[[120 124 116 138 130 104 141 120 110]
 [121 126 126 133 133 119 136 130 126]
 [127 128 121 134 127 118 132 121 116]
 [123 127 125 132 132 118 134 130 126]
 [130 136 132 127 130 135 123 134 136]]
The top-right entry -> 110
The minimum? 104
The largest entry in the first row -> 141
The 3rd entry on the diagonal from the top-right corner? 132
The entry in the top-left corner -> 120
The entry just right of 138? 130
The second largest entry -> 138
The 3rd-last entry, reading row by row: 123
The entry in the bottom-left corner: 130
The entry directly below the smallest entry is 119
The fifth entry from the end, reading row by row? 130
The 2nd entry on the main diagonal: 126
The entry in the bottom-right corner? 136

W =
array([[125, 138, 128, 119, 132],
       [124, 113, 150, 134, 103],
       [105, 107, 138, 141, 131],
       [145, 128, 113, 123, 148],
       [153, 148, 109, 140, 131],
       [115, 153, 106, 114, 115]])
Rows and columns are numbered from 1.
The entry in row 1 and column 3 -> 128
Read off the top entry of the column that holds the smallest entry.
Answer: 132
The entry at row 3, column 1: 105
The entry just left of 103 is 134
The entry in row 1 and column 1 is 125
Read off the entry directly below the smallest entry.
Answer: 131
The bottom entry of the column that holds the smallest entry is 115
The entry in row 2 and column 1 is 124
The smallest entry -> 103
Read off the entry just right of 109.
Answer: 140
Read off the entry in row 3 and column 2.
Answer: 107
Read off the entry in row 3 and column 3.
Answer: 138
Read off the entry just left of 140.
Answer: 109
The entry in the bottom-left corner -> 115
Read off the entry directly below 145.
Answer: 153

[[136 133 138 105 132 122 136 142 136 142 105 137 140 123 124 139]
 [112 111 131 151 113 109 110 127 114 115 107 111 116 118 107 113]
 [124 138 129 150 128 108 128 103 103 109 125 136 105 114 133 135]
 [142 139 107 136 145 137 142 126 132 141 152 144 134 107 143 142]]
What is the third entry in reading order? 138
What is the 2nd entry on the main diagonal? 111
The last entry, reading row by row -> 142
The entry in the top-left corner -> 136
The largest entry in the first column: 142
What is the entry just right of 126? 132
The entry just right of 141 is 152
The top-right entry -> 139
What is the entry just left of the largest entry? 141
The second entry on the diagonal from the top-right corner: 107
The entry just left of 140 -> 137
What is the third largest entry? 150

Questions about the table below.
1) Report the fifth-last entry, reading row by row.
2) Report the third entry on the diagonal from the top-right corner.
3) Report the 3rd entry on the main diagonal.
4) Report the entry in the bottom-left corner.
5) Report the largest entry in the first row.
6) Report the top entry of the column that holds the largest entry.
7) Report the top-left entry.
8) Report the smallest entry in the first column.
[[130 126 120 123 133 121 128 125 127 120]
 [135 111 115 127 120 143 139 138 140 136]
 [135 135 120 114 128 109 127 139 101 100]
 [139 111 136 129 145 154 121 140 154 152]
 [116 120 117 140 112 127 138 120 147 156]
 [130 127 126 129 128 127 125 128 127 127]
 [124 121 129 124 126 132 131 120 122 130]
 [132 132 122 124 117 121 126 138 127 132]
 [122 133 137 110 131 118 122 112 111 107]
 [134 126 133 124 115 123 129 141 129 134]
 [134 124 119 120 135 133 126 131 126 127]]
1) 133
2) 139
3) 120
4) 134
5) 133
6) 120
7) 130
8) 116

Read these off the row that follows.
1) Read off the third largest entry.
2) Read off the fifth entry.
3) Read off the 2nd-last entry.
4) Read off the last entry.
[135 130 150 131 128 145 140 137 130 122 122 143 122 129]
1) 143
2) 128
3) 122
4) 129

Questions about the table below.
1) What is the bottom-left entry?
2) What is the entry directly below the largest entry?
3) What is the largest entry in the last row?
4) What is the fourth-last entry, reading row by row?
5) What is the last entry, reading row by row?
6) What is the third entry on the diagonal from the top-right corner?
7) What is the second entry, reading row by row?
8) What is the top-left entry?
[[136 129 130 130 128 151 130 129 128 129]
 [130 129 129 134 128 130 130 129 128 128]
 [129 129 130 132 128 130 131 131 128 130]
 [129 131 128 132 128 130 129 129 128 129]]
1) 129
2) 130
3) 132
4) 129
5) 129
6) 131
7) 129
8) 136

Questions about the array below. Rows and columns are numbered from 1.
1) Report the smallest entry.
2) Report the entry in the bottom-left corner.
3) Report the top-left entry.
4) Report the entry in the bottom-right corner.
5) Report the entry directly below the smallest entry.
6) Report the entry at row 1, column 3.
7) Report the entry in row 3 and column 1.
8) Report the top-right entry.
[[141 113 129 111 128 110 120 116 114 122]
 [136 118 129 112 130 110 132 117 113 122]
 [128 134 125 143 125 147 113 139 142 131]
 [134 118 130 111 129 109 131 116 114 123]
 [132 128 127 136 122 142 103 133 141 132]
 [136 117 131 112 124 115 116 116 121 128]
 [138 122 127 129 122 136  99 128 135 129]
 [139 121 126 128 123 133 100 127 132 128]
 [137 130 119 141 133 139 123 141 129 119]
 [131 133 124 143 126 147 111 140 140 129]
 [134 123 128 127 123 132 107 126 133 130]]
1) 99
2) 134
3) 141
4) 130
5) 100
6) 129
7) 128
8) 122
